Each row is followed by its group and then its class within the group.
[ -3  -4  13 -10   4  -8   4  -2  20  14  -2  -2  18   5   8   0   1   5
  -2  -4  -3  11  -8 -24   6  -6  -5  -2 -12  11  38  11  -2 -37  -4   1
  -4  12  -9  -3   1  -1 -32   5  14   4  -5  -3   8  -4  -1 -10  -3 -11
   0   3  -2  -3   0   8 -12  -5  12  -2   0   1   1   2  -6   6  -5   5
  12  -7  -7   5] | J:C
[ -2  15   4   0   1 -18   0   0   8  -3   0  -2 -10   2 -10   0  -7  -2
   1   5   2  -2  -9   6  -5   1  10   4   2  -1   2   3   0  10  -4  -2
   5  -1   0  -3   4   1  -5   1  -5   8  -6   2   4  -4 -17 -12  -1   7
   4  -5   4   5   5  13   2   0   0   5   1   2   5   4   7   2  -7  10
   8  -7   5  -7] | V:R
[  7  -9   6  -4  -1   2   1  -7   7  27  -1  -2  17   2  18   4  -1  -5
   1   2  -6   2   2 -15  18  -1  -1  -6  -2   3  17  13   1  -8   0   5
   1  -3  -3   4   3  -1  -8   4  28  -4  -6   1   6   3  -7 -11  -4 -14
   2   1   0  -5  -1  12  -3  -1  10  -7   0   1   3  -3 -10   7   2 -10
   4   5  -5  14] | G:E
[ -4   3   8  -2  -3   1  -5   0   8 -21  15  -4 -14   2 -13  -1  -1   8
  -2  -3   1   2  -9   7  -6  -6 -11   2   2  -6  -6  -5  -1  -3  -1   2
  -3  -1  -1  -1 -12 -10  -8   4 -23   2   0   0  -5  -5 -11  -1  -4   1
   0   4  -2   6   0 -13  -5   0   0  -3   2   3   3  -1  11  -5   2   6
  -2 -28  10 -11] | V:W
[ -5   2  17 -12  -1  -7  -5  -6   7  28   2   3  -5   2  -6   7   2  13
  -5  -8   3  -4 -10  10 -13  -3   6   6   1   2 -18  -8   1 -13   4   0
  -3  12  -1  -4   1   1  -3   6 -16   0   1  -6  -1  -6  -6  -1  -6   5
  -2  -6  -3   3 -11  -8  -2   9  -1  -3  -2   2   0  -1  20   3  -9  10
   3  -4  16  -1] | V:W
[  4  -4   8  -9  -1  -2   2   1   9   7   1   2  27   1   7   4   4   5
   0 -11   2   8  -2  -1  -7  -2  -3   0   0   4  12   0   1 -19  -1   6
  -1  11  -2  -3  -3  -2 -27   1  15   5   0   2  -2  -6  -3   0  -3  -4
  -7   0  -8   0  -6  -4  -7   1  19 -10  -1  -7 -19  -1   9  -1   4   2
   2  -3 -14  -4] | J:X
[  0  -1  -5   2  -5  -7   1   6   3 -17   1  -1  -2  -5 -11  -2   1  -5
  -4   1  -1  -5  -1  14  -6   2  -4   1  -3   0 -15  -9   0  10  -1   3
   5  -5   6  -6   0  -4  -9  -7 -19   3  10   3  -4  -9   8  15   5   7
   9 -10  -1   3   4 -16   4   5  -3   4  -1   0  -4   1   2  -6   3   3
   5   4  12  -5] | D:T
[  5  -3   6  -6   0   3   3  -3  16   3   6   0  27   0   8   0   0  16
   1  -2  -4  -3  -6 -12   2  -1  -2  -1   0   7  15   7   3 -12   0   1
   1  12   1   1   1  -2 -30   1  10  -2  -5   1   5 -12 -11  -4  -5  -1
  -2   8  -6   4   1  12  -8  -2   9 -14   7  -1  -6   5   1   2  -3  -1
  12  -5  -6   5] | J:S
[  1   2   5 -11  -1 -15  -4  -8  -4 -25   6   2 -18   2  -2   3   3   4
  -6   7  20   5   6  28 -10  -4   5   7   3  -3  11 -11   0  14   5  -3
   2   8  -6  -3  -7   1  -3   1 -26  -1  -2   2  -4  28  -8  -1   0  13
   4   2   4   1  -7 -12  -2  -6  -7   6   1   2   5   5   7   4  -4  -1
 -17   0  14  -5] | V:B
[  5  -3   1  -3  -2   8   0   3   4  -3   2   4  19  -3   4  -7  -2   0
   4   2   0   2   4  -2   1   0  -7   2  -2   4  12   1  -3  -3   2  -4
   0   3   3   2  -3   5 -18  -3  11   1   6   2 -10  -3  -7  -1   0  -4
  -5   5   0   0  -3   1  -2  -2   6 -12  -5  -4 -11   1   9   1   1   5
   0  10 -24  -2] | J:X
[  2   6   1   4   1   3   0  -4   2  18  -3   3   3   7   4   6   2  -4
  -4  -6   3   6 -16  -5  -7   2   0   0  -2   1  12  11  -2 -27   1  -2
  -3  15   1  -3  -3   2  -5   2   8   0   2  -3  -8   5  -4  -2  -2  -5
  -7  -1  -2  -3  -4   5 -14  -8   2  -9  -2   0  -3   6  -4   0  -3  -2
   1  -5  -9   0] | G:Y
[ -3  -9   9 -10  -4 -18   0   5  12 -27  -1   0  -5  -3 -20   1   1   9
   3 -11  -6  -8  -1   4  -8  -6  -5   2   3   0 -19  -9  -3  -3  -2   6
  -5 -15  10  -4  -1  -6  -8  -6 -26  10  -4  -7   7 -17  13  12   8   3
  -4  -2   2   3  -9 -19   7   8  10   4  -4   9 -11  -9   7 -16  -4   0
  12   2   5  -2] | D:L
[  1   5   3  -6   4 -20   3  -6   9 -24   3  -1 -12   0  -9  -4   1  -4
  -2   1  -9  -2  -2   7 -19  -2   9   6   5   6   4   0   0   9  -1  -1
   0   5   3  -5  -5   2  -4   1 -16   4 -39   1  -5  -8  -3   5   9   8
  -4  -8   0   7  -5 -13   0  -7  -4  11   4  -2  -3   0   7  -2 -12   3
   5  -5  11  -5] | V:R
[ -2  -1   8  -6   3 -12   1   5  14  20   3  -2  12   4   3 -18   2  -5
  -4   2  -2   3  -6  -1  -6  -3  -8   2  -3   6  30   8   1 -33  -1   5
   5  17  -2  -4  -3   1 -30   0   4  -3  -6  -9  -5  -3   8   5  -3  -7
   3  -2  -1   2  -1   5  -7  -2   8 -12  -4  -3   1   6  -6   3   0   7
   7  -3   3  -1] | J:C
[  1  -5  15 -12   1 -13   8   0  24   9   1  10  23  -2   5   6   0   9
   4  -5  -3  -4  -8  -8   8  -5   0  -3  -3   7  25   3   0 -22  -7   8
   0   4   5  -1   1  -3 -42   5  26  -1  -9  -1   8 -10  -7  -7  -1  -2
   2   9  -9   4   2   0  -9  -4  19 -11  -2   1 -10   3   1   6  -8   2
  17  -2   2   2] | J:S
[  0   2   8 -12  -5 -15   1 -14   8 -14  -1   2 -10   0  -9   2  -1   0
   4  -3   4   3  -2  23  -9  -1  11   3  -1   1  -5 -10   0  16   3  -1
  -2  13  -2  -4  -7   6  -6  10 -17   1  -9  -6  -5   4 -18   1  -2   4
   3   1   9   8  -1  -9  -1   2  -3  12   9   3  -4  -7  10   5  -9   9
  -1  -5  17  -8] | V:R
[ -3   2  -1  -5   1  -4  -4  -4   1  -4   4   1 -13   4  -5   2   6   2
   2  -7   4   0  -4   4 -10   2   3   6  -2  -1  -6  -5  -2  -5   2  -7
  -7  15  -2   1  -9  -5   2  14 -19  -4   1  -3  -8   2   4  -1  -1   3
   2  -8   0   9  -3  -1  -2   4  -7   3   4  -2   9  -2   9  -1  -5   6
  -2  -5  11  -8] | V:W
[ 15  -4  -1 -13  -2  -9  -4   1  -9  -9   2   0   7  -6  -5   1   3   2
   1  -2  -1  -9   3   5  -2  -1  -5   4   2  -2 -16 -20   2  -4  -2   5
   2  -8  13  -6  -6  -1  -6  -3 -17   0   4   4   7 -19   8   4   7   3
   7   1  -1   5   0 -23   1   4   9  -1  -4   0  -3  -6  14  -2   1   7
   0   4  13  -1] | D:T
[ -1  -7   0 -11   1   5  -2   6  -5  22   4  -5  32 -11  16   1  -1  -6
  -3   7  -2  -1  -7 -15  10   2  -3 -13   0  10  25   0  -5 -25  -3  -9
  -2  -1  -1   4  -8  -2 -15  -4  24  -5   5   3   5 -14   6 -10   1  -9
   1   2  -9  -3   1   2  20   3  12  -3   2  -6  11   3  -2  13   0  -5
   1   3   1   8] | G:N
[ -8   1  15  -3   1 -29   5   5  11  27   1   2   2  -4  -7  -1   7 -17
   5  -7  -3  -4   6  12  -5   1   8   0  -5   2 -14 -14  -2 -14  -6  12
   1   5   9 -10   2  -2 -15  -1   0   0  -2  -1  -1 -12   3  16  21   2
   5  -4  -4   8   7  -9   8   5  10  -4  -2   3  -2  -2   1  -9  -2   4
  10   0  12  -3] | D:K
[  8  -5   6  -9   4   1  -5  12   9  31   1  -1  32  -5  10   2   3   0
   2  -1  -7  -1  -7 -14   3   0   2  -4  -4  13  17   2   3 -25  -5 -12
   0   0  -1   4   2  -3  -9  -3  17   2   9  -1   4 -16  -4   0   2  -8
  -7  -2   0  -4  -7  -2  -2   9  16 -13   1  -1  -5  -2   2   4   1  15
   8  -6 -17 -14] | J:X
[  7 -13  14 -17   0  -1   5   3  23   6  -1   0  23  -9   4  -2   8  13
  -2 -10  -2   0 -12  -8  -7  -3  -2   0  -4   8  27   3  -1 -25  -7   1
   1   4   1  -6   3  -4 -35  -2  10   1   5   1   5 -14 -21   3  -2  -1
 -16   0  -8   3  -9  -4 -10   2  41 -21   0  -4 -16   0  12   0   5  13
  12  -4 -23   1] | J:S
[  0  -5   2  -8   0   0   2 -10   3  19  -1  -1  16  -2  14   3   4   7
  -1  -5  -3  -6   1 -10   2   1   5  -1  -3   4  11   9   1 -17   4  -3
  -1  14 -16   2   1   4  -9   6  16   1  -7  -3  -2   2  -8  -6  -4  -5
   1   0  21   2   5   8  -8  -1   6  -3   5   1  -5   1  -3   8  -6  -1
  -2  -2  -4   7] | G:Y
[  1   0   4 -12   1   7   1  -5   2  22   1  -4  15   1  16   2   0   3
  -2   1  -2   4   4 -30  22  -1 -13  -4   0   6   9   6  -8 -25   1   0
  -3   7  -4   4 -12  -3 -10   2  32  -7  -5  -9   4 -11  11 -20  -5  -8
  -1  -4  -3  -7   0  10  -6  -2   7 -15  -1  -3 -17  -3  -1  10   3  -6
 -10   6  -4   6] | G:E
[  2  -2   5  -7  -3  -5   9   3  19  25   3   1  34  -2  11   1   3   0
   0  -6  -2   4  -3 -15   4  -5   1  -7  -5   9  23  10   0 -27  -6   6
   0  10   2   0   1  -3 -35   5  28  -8 -11   0   3  -8 -10  -3  -4  -8
   2   2  -2   2   2   5  -4  -1  24 -23  -1   1 -12   4   7   3   1   1
  16   3 -15   9] | J:S
[  2  -1   9  -4   1 -22  -1   6   6 -11  -1   1   6  -4 -14  -6  -2   1
   4  -5  -2  -8   6  10 -11   3   7  -7   3   2 -19 -21  -4  10   1  11
  -1 -10   8 -12   2   1  -2  -8  -6   4  -8   3   6   0  10  14   9   6
  -4  -5  -1   6   2 -17   5   2   2  10  -4   2 -18  -8   7  -9   2   1
  10   3   9  -2] | D:L
[ -1  -4   5  -5   2   2 -23   4  10  15   1  -3  17   3   7   4  -3   4
  -5   0  -2   5  -8 -18   9   0 -15  -2  -2   6  20   8   1 -35  -4   0
  -4   3   1   7  -4   0 -23   4  17  -4   0  -5   6 -20   4 -11  -4  -6
   0  -4  -4   2   0   4  -7   5  13 -11   3  -1   0   2 -13   3   2   7
  12  -2   1   4] | J:C
[  2   5  10   0  -5 -18  -5 -22   6 -33  -1   3 -26   6 -13  -1   2   7
   3   0  -4  -4   1  19 -12   1  12   3   3  -6 -10  -3  -2  29   1   1
  -2  -9   2  -3  -6   0   7   6 -24   2 -16  -1   4  18 -19   8   7   9
   3  -2   1   1   3  -6   4  -5 -10  15   2  10   3   3  -3  -3  -6   2
  -1 -13  12  -9] | V:B
[ -1  -1   6 -13  -1  10  -3   2   9  -4   0  -1 -17   1   5   4  -3  10
   7  -1   0   3   5  -6   8  -2 -13  -2  -1   1  23   7  -5 -16  -2  -2
   2   0  -6   1 -12  -4 -20  -3   8  -2  -4  -3  -1   0   1  -7  -1  -7
   2  -1  -3  -2  -1   4  -5  -2   7  -8  -3  -1 -13   3  -1   0  11   7
   5  -1 -11   2] | J:C
[  1  -2  -1   0   1  -3  -4   7  -1  20  -5   0   0  -2   9  -3  -2  -5
  -4   4  -2   8   1 -11  10   4  -8   2  -6   3  15   6   1 -13  -2  -2
   4   3  -5   3  -9  -2  -6   7  17  -2   0  -3   6  -7   3  -8  -3  -8
   1  -5  -2  -5   2  10   0   2   6  -8  -3   1  14   0  -4   7   5  -6
  -1   4   5   1] | G:Y
[  1  -3   1 -10   2  -9   5  -6   6  18   5   0  11   0  12   1   7 -10
   2   0   0   4   6  -7   8  -2  -2   1  -1   1  17   8  -5 -13   3   4
   1  10  -5   5  -9   2 -16   3  20  -4  -4   1   0   3   4  -8  -2  -6
   4   3  -7  -1   3   7  -5  -7   7  -1   1  -1  -3   6  -3   9   2  -5
   2   3  -7   7] | G:N
[  1  -5   7   1  -2   6   4  -1   4  -1   2  -1  17   0   7  -6  -4   5
   9  -4  -1   4   8  -3  11  -2 -12  -6  -7   1  16  14 -11 -14  -3   1
   3   9  -2  -3  -7   0 -25   0  14   5  -7   2   1   6  -1  -4  -7  -5
   1   8  -2   1   5   5  -8  -1  11 -11  -2   1 -17   5  -6   2   2   2
   3   1 -13   2] | G:N

Each row is followed by its group and then its class within the group.
[ -1  11   3   4  11   2  -1 -19  -7   0   1  -1  21  12  -2  -7   4   4
  -3   7 -12   1   9 -16   2  -3  -8  11   1 -22   4  -3   9   4   8   4
  -7  -6   2  -3   3  -2  -7  -2  11   2   8 -13  12  -2 -22 -13  -6   0
  -2   0  -8 -12   4  10   8   8 -10  -1   5 -14 -12 -37   9  14 -16  -1
  -8  16   9  -3] | (47):M
[ 11  -5  13   0  10  -8  -6 -29   2  12 -16  -7   2   5  18  -5  -5   8
   0  -5 -27  -2   0 -29  10  -8   2   4  -3 -24  -4   0  -8   2   2   9
  -8  -5   6   9   6   1  -5  -1   6  12   4 -22   5  17 -24  -7 -27  -2
   1  -8 -17 -12  -1  -9  -9   5  -6  -2   6 -36 -34 -48  13   3   0  -2
  -6  18  13  -5] | (47):Q
[ -1   0   7 -11  12   9   0 -12  16  18  -3   3  -2   6  -8  -3  -9   2
   9   9 -20 -25  22 -10  -2  -7   4  -4   2 -23  -4  16  13  -1   6   6
  -9  -7  12  -8  31 -11  -7  -7   5   7   6 -15  -4 -18 -20  -9  10  -1
  -1 -13 -17 -17   2   6   2  -9 -19  -8 -15  -3 -11 -24   6  -6 -10   8
   5  28   4 -13] | (51):Z
[ 18   3  15  -7  12   6   3 -11   6  31  -1 -19   6  13   2 -12 -13  -5
  11  -3 -19 -11  22   3   2  -5  19  -3  -9 -27  -1   2  -7  -7   0   0
  -6 -12  19   1  13  -5  -1 -15   9  -2   9 -40   7  12 -23 -15 -13   7
   2 -19 -12  -7  -3 -13 -27  -2  -9 -18  -4   3  -5 -25  10  -3 -19   6
  -5  24  15  -3] | (51):A
[ 12  -7  14  -6  -9  10  10 -13   7  27  -7  -1   2  -2  -7  -6  -2  -3
  -5  -7 -20  -4  15 -18   5   3  13  -3   0 -14  -3   8 -12  -2  -2   4
 -12 -12  18  -6   3 -13  -9  -6   7  -5  11 -12 -10  10 -16  -2 -26  15
  -4 -16 -13   6  -6 -11  -9 -11   5  -8  -8  -7  10 -25  -1  -7  -4   6
  -6  19   2  -2] | (51):A
